Small tables with named rows and columns. After each table, cells are looked up by row and column.

Nipin
        Fefo  Gak  Ruri  Makuz  Vepu  Zuk  Mifod  Gelegi  Murek  Lon
Vuv      143  172   113    132   125  115    119     139    106  115
Zub      129  125   117     42   115  126    122     180     94  142
Tov      121  138    89    187   128  110    139      52     87  163
Nepe     157  136   116    100   163  145    103     128    135   83
Ton      133  131   135     96   105  157    108     107    192  116
Raf      140  133   124    143   143  135    150      68    133  168
Zudozi   149  129   151     67   128  114    135      97    210  112

Ruri of Zub is 117
Makuz of Zudozi is 67
Fefo of Raf is 140
Lon of Zub is 142
Lon of Vuv is 115
Vepu of Raf is 143
Ruri of Ton is 135
Murek of Ton is 192
Gelegi of Nepe is 128

Kul =
	Mibu	Bek	Gol	Tufufa	Fum	Veko	Pusod	Memut
Mamopug	2.864	-16.859	23.220	-12.006	28.819	4.654	-20.557	5.543
Filop	-5.341	-49.466	4.873	-17.576	2.894	28.130	6.134	27.484
Dade	-21.966	56.756	27.219	13.204	-4.631	-47.303	9.123	-9.590
Nik	-25.205	-80.186	12.211	-40.350	-13.580	-13.327	0.118	11.527
Nabu	52.219	-89.567	10.632	3.978	-21.410	-5.532	7.244	2.341
Guf	1.827	19.032	23.248	-25.545	36.891	-18.351	19.102	-13.290
Bavebe	15.527	73.425	-6.584	-17.127	-29.762	14.402	16.613	11.532
Simirer	7.458	-8.753	-11.160	-24.703	8.085	-13.234	0.004	13.607
Gumerot	13.763	-47.614	-14.064	26.127	32.737	7.136	3.457	6.352

Gumerot, Gol => -14.064
Nik, Bek => -80.186
Bavebe, Gol => -6.584
Mamopug, Pusod => -20.557
Filop, Fum => 2.894
Mamopug, Mibu => 2.864
Nabu, Mibu => 52.219
Filop, Memut => 27.484
Guf, Fum => 36.891
Guf, Mibu => 1.827
Filop, Veko => 28.130
Filop, Mibu => -5.341
Dade, Memut => -9.590

Table Zamaze
,Mabesi,Galob,Mamekuf,Derira,Mok,Sorefun,Sas,Dagi
Sopu,87,162,165,199,12,34,64,42
Pamozo,114,111,48,77,86,74,117,84
Bapidu,85,126,57,132,79,104,97,100
Lesuze,71,72,57,119,100,81,98,65

Lesuze, Dagi: 65
Bapidu, Mabesi: 85
Pamozo, Mabesi: 114
Bapidu, Mamekuf: 57
Sopu, Sorefun: 34
Bapidu, Galob: 126
Pamozo, Galob: 111
Pamozo, Sas: 117
Sopu, Dagi: 42
Pamozo, Sorefun: 74
Pamozo, Mok: 86
Bapidu, Mok: 79
Sopu, Mok: 12
Bapidu, Dagi: 100

Table Lovo
	Vovirev	Puf	Limape	Nivizar	Tos	Badiba	Laluser	Nuf	Gite
Mobafoz	0.05	0.04	0.04	-0.03	0.28	0.28	0.04	0.04	0.28
Zuve	-0.16	-0.06	-0.15	0.20	0.28	0.28	0.27	-0.15	0.28
Vudubus	0.28	0.15	0.26	-0.29	0.27	0.27	-0.24	0.27	0.27
Pidotuf	-0.56	-0.25	-0.51	0.66	0.29	0.29	0.74	-0.54	0.29
Mib	0.04	0.04	0.04	-0.02	0.28	0.28	0.04	0.04	0.28
Badura	-0.04	0.00	-0.04	0.07	0.28	0.28	0.14	-0.04	0.28
Nikebe	-0.24	-0.10	-0.22	0.30	0.28	0.28	0.37	-0.23	0.28
Mipavim	-0.30	-0.13	-0.28	0.37	0.28	0.28	0.44	-0.29	0.28
Gibona	0.41	0.22	0.38	-0.44	0.27	0.27	-0.40	0.40	0.27
Vep	-0.09	-0.02	-0.08	0.12	0.28	0.28	0.19	-0.08	0.28
Dep	0.52	0.27	0.48	-0.56	0.27	0.27	-0.52	0.51	0.27

Laluser of Mib is 0.04
Gite of Vudubus is 0.27
Puf of Zuve is -0.06
Nuf of Mib is 0.04
Nuf of Mobafoz is 0.04
Limape of Mobafoz is 0.04
Limape of Gibona is 0.38
Laluser of Badura is 0.14
Limape of Dep is 0.48
Vovirev of Gibona is 0.41
Puf of Badura is 0.00
Nuf of Pidotuf is -0.54
Nivizar of Gibona is -0.44
Laluser of Zuve is 0.27
Tos of Vep is 0.28
Nivizar of Badura is 0.07
Tos of Badura is 0.28
Limape of Badura is -0.04
Nuf of Vep is -0.08

Dufid.csv
,Femete,Bimisu
Fedo,-29726,12390
Pap,42657,-72619
Mikuf,-50249,38902
Tefemib,37953,-66781
Kasomu,-9819,-3941
Gilozog,26401,-50044
Pape,42342,-72219
Vol,15579,-39289
Kuvat,38222,-67124
Kege,-70109,61097
Mis,-9751,-4132

What is the Femete of Kege in Dufid?
-70109
What is the Femete of Kuvat in Dufid?
38222
What is the Femete of Mis in Dufid?
-9751
What is the Bimisu of Tefemib in Dufid?
-66781
What is the Bimisu of Kuvat in Dufid?
-67124
What is the Femete of Tefemib in Dufid?
37953
What is the Bimisu of Mis in Dufid?
-4132
What is the Femete of Gilozog in Dufid?
26401
What is the Bimisu of Gilozog in Dufid?
-50044
What is the Femete of Vol in Dufid?
15579
What is the Bimisu of Kasomu in Dufid?
-3941
What is the Femete of Pape in Dufid?
42342
What is the Bimisu of Vol in Dufid?
-39289
What is the Bimisu of Mikuf in Dufid?
38902

Dob:
	Kigaz	Nin
Tugome	-8.505	6.839
Muleku	0.519	-0.784
Dad	6.943	-5.885
Sog	4.048	-3.611
Rekina	7.001	-5.933
Zivid	7.370	-6.242
Rebamik	3.688	-3.294
Tak	0.498	-0.742
Fab	0.592	-0.908
Tas	-6.668	5.259
Pamal	0.509	-0.764
Vapapo	-4.171	3.268

Kigaz of Fab: 0.592
Nin of Tas: 5.259
Nin of Sog: -3.611
Kigaz of Tak: 0.498
Kigaz of Zivid: 7.370
Nin of Vapapo: 3.268
Kigaz of Tas: -6.668
Nin of Tak: -0.742
Nin of Rebamik: -3.294
Kigaz of Rebamik: 3.688
Nin of Dad: -5.885
Kigaz of Pamal: 0.509

Table Vovev
columns: Bofa, Kini, Relen, Buz, Magud
Nul: [145, 170, 163, 194, 30]
Vuvi: [71, 38, 41, 38, 66]
Vasal: [63, 39, 46, 15, 178]
Podeg: [153, 183, 180, 190, 109]
Safusa: [54, 27, 33, 11, 145]
Bune: [56, 26, 29, 24, 82]
Pusur: [63, 35, 41, 19, 142]
Ser: [55, 30, 36, 10, 162]
Nal: [149, 174, 167, 197, 32]
Nodo: [63, 34, 40, 19, 136]
Nak: [126, 157, 156, 148, 168]

Bofa of Ser is 55
Magud of Nak is 168
Buz of Nak is 148
Buz of Vuvi is 38
Relen of Bune is 29
Kini of Vuvi is 38
Relen of Safusa is 33
Buz of Nodo is 19

Table Bivor
	Logizi	Fip	Dilip	Mef	Tiv	Tenod	Bagipu	Mib	Baf
Vemuz	62820	48285	55260	43251	53615	58934	32625	52655	58939
Luro	9223	74229	16368	22184	14980	15582	79477	15278	64373
Sesazit	61326	36250	62789	56786	58936	62882	31936	59395	46491
Dalotar	58799	50569	45244	43651	59986	45116	49479	59312	40284
Gemorom	58791	30407	65709	62793	58523	65674	30701	58315	44226

What is the Tenod of Gemorom in Bivor? 65674
What is the Mef of Gemorom in Bivor? 62793
What is the Tiv of Sesazit in Bivor? 58936
What is the Tiv of Dalotar in Bivor? 59986
What is the Mib of Gemorom in Bivor? 58315
What is the Bagipu of Luro in Bivor? 79477
What is the Logizi of Vemuz in Bivor? 62820
What is the Tiv of Gemorom in Bivor? 58523
What is the Logizi of Gemorom in Bivor? 58791
What is the Dilip of Gemorom in Bivor? 65709
What is the Baf of Vemuz in Bivor? 58939
What is the Logizi of Luro in Bivor? 9223
What is the Dilip of Sesazit in Bivor? 62789
What is the Dilip of Vemuz in Bivor? 55260
What is the Fip of Dalotar in Bivor? 50569
What is the Bagipu of Vemuz in Bivor? 32625
What is the Baf of Sesazit in Bivor? 46491
What is the Tenod of Vemuz in Bivor? 58934
What is the Dilip of Dalotar in Bivor? 45244
What is the Mib of Dalotar in Bivor? 59312
Row with the largest Baf: Luro

Ret.tsv
	Venaben	Befipe	Zusupo	Zamatag	Nug	Gara	Tulo	Rize	Zilu
Damebe	240	17	15	16	238	239	16	239	18
Zan	164	91	91	94	161	161	91	162	95
Bif	68	186	189	188	69	67	187	70	184
Fem	34	220	223	224	32	30	222	34	222
Navam	149	107	107	109	147	146	106	147	109
Tel	22	236	235	237	18	18	237	19	238
Deba	223	33	32	33	221	223	32	223	34
Mabuto	160	96	96	99	157	157	96	157	99
Larabed	38	216	220	220	36	34	218	37	218
Pok	195	59	59	61	193	195	59	196	61

What is the Rize of Bif in Ret? 70
What is the Zilu of Deba in Ret? 34
What is the Zusupo of Fem in Ret? 223
What is the Rize of Deba in Ret? 223
What is the Befipe of Mabuto in Ret? 96
What is the Nug of Deba in Ret? 221
What is the Nug of Zan in Ret? 161
What is the Tulo of Navam in Ret? 106
What is the Tulo of Tel in Ret? 237
What is the Befipe of Bif in Ret? 186
What is the Nug of Mabuto in Ret? 157
What is the Venaben of Pok in Ret? 195
What is the Tulo of Damebe in Ret? 16
What is the Nug of Larabed in Ret? 36
What is the Venaben of Damebe in Ret? 240
What is the Venaben of Mabuto in Ret? 160
What is the Zusupo of Deba in Ret? 32
What is the Zamatag of Zan in Ret? 94
What is the Gara of Fem in Ret? 30

Nezer =
|  | Mado | Pekugiz | Pizo | Vigoni | Rebaz |
|---|---|---|---|---|---|
| Pud | 101 | 116 | 178 | 106 | 190 |
| Guv | 101 | 108 | 202 | 86 | 198 |
| Nal | 175 | 160 | 108 | 170 | 96 |
| Lev | 52 | 49 | 212 | 65 | 217 |
| Ren | 237 | 230 | 52 | 229 | 43 |
| Zus | 220 | 227 | 80 | 206 | 77 |
| Mim | 143 | 135 | 148 | 134 | 138 |
| Babov | 244 | 233 | 43 | 237 | 33 |
| Gugokif | 41 | 55 | 239 | 46 | 249 |
| Lor | 145 | 138 | 147 | 136 | 137 |
| Res | 228 | 215 | 30 | 242 | 31 |
| Vap | 164 | 151 | 121 | 159 | 109 |

What is the Vigoni of Lor in Nezer?
136
What is the Rebaz of Res in Nezer?
31
What is the Pizo of Res in Nezer?
30
What is the Mado of Pud in Nezer?
101
What is the Pizo of Pud in Nezer?
178
What is the Mado of Guv in Nezer?
101
What is the Mado of Zus in Nezer?
220
What is the Rebaz of Guv in Nezer?
198
What is the Pekugiz of Lev in Nezer?
49
What is the Rebaz of Lev in Nezer?
217
What is the Pekugiz of Vap in Nezer?
151
What is the Rebaz of Gugokif in Nezer?
249
What is the Pekugiz of Mim in Nezer?
135
What is the Pekugiz of Gugokif in Nezer?
55
Which row has the largest Mado? Babov

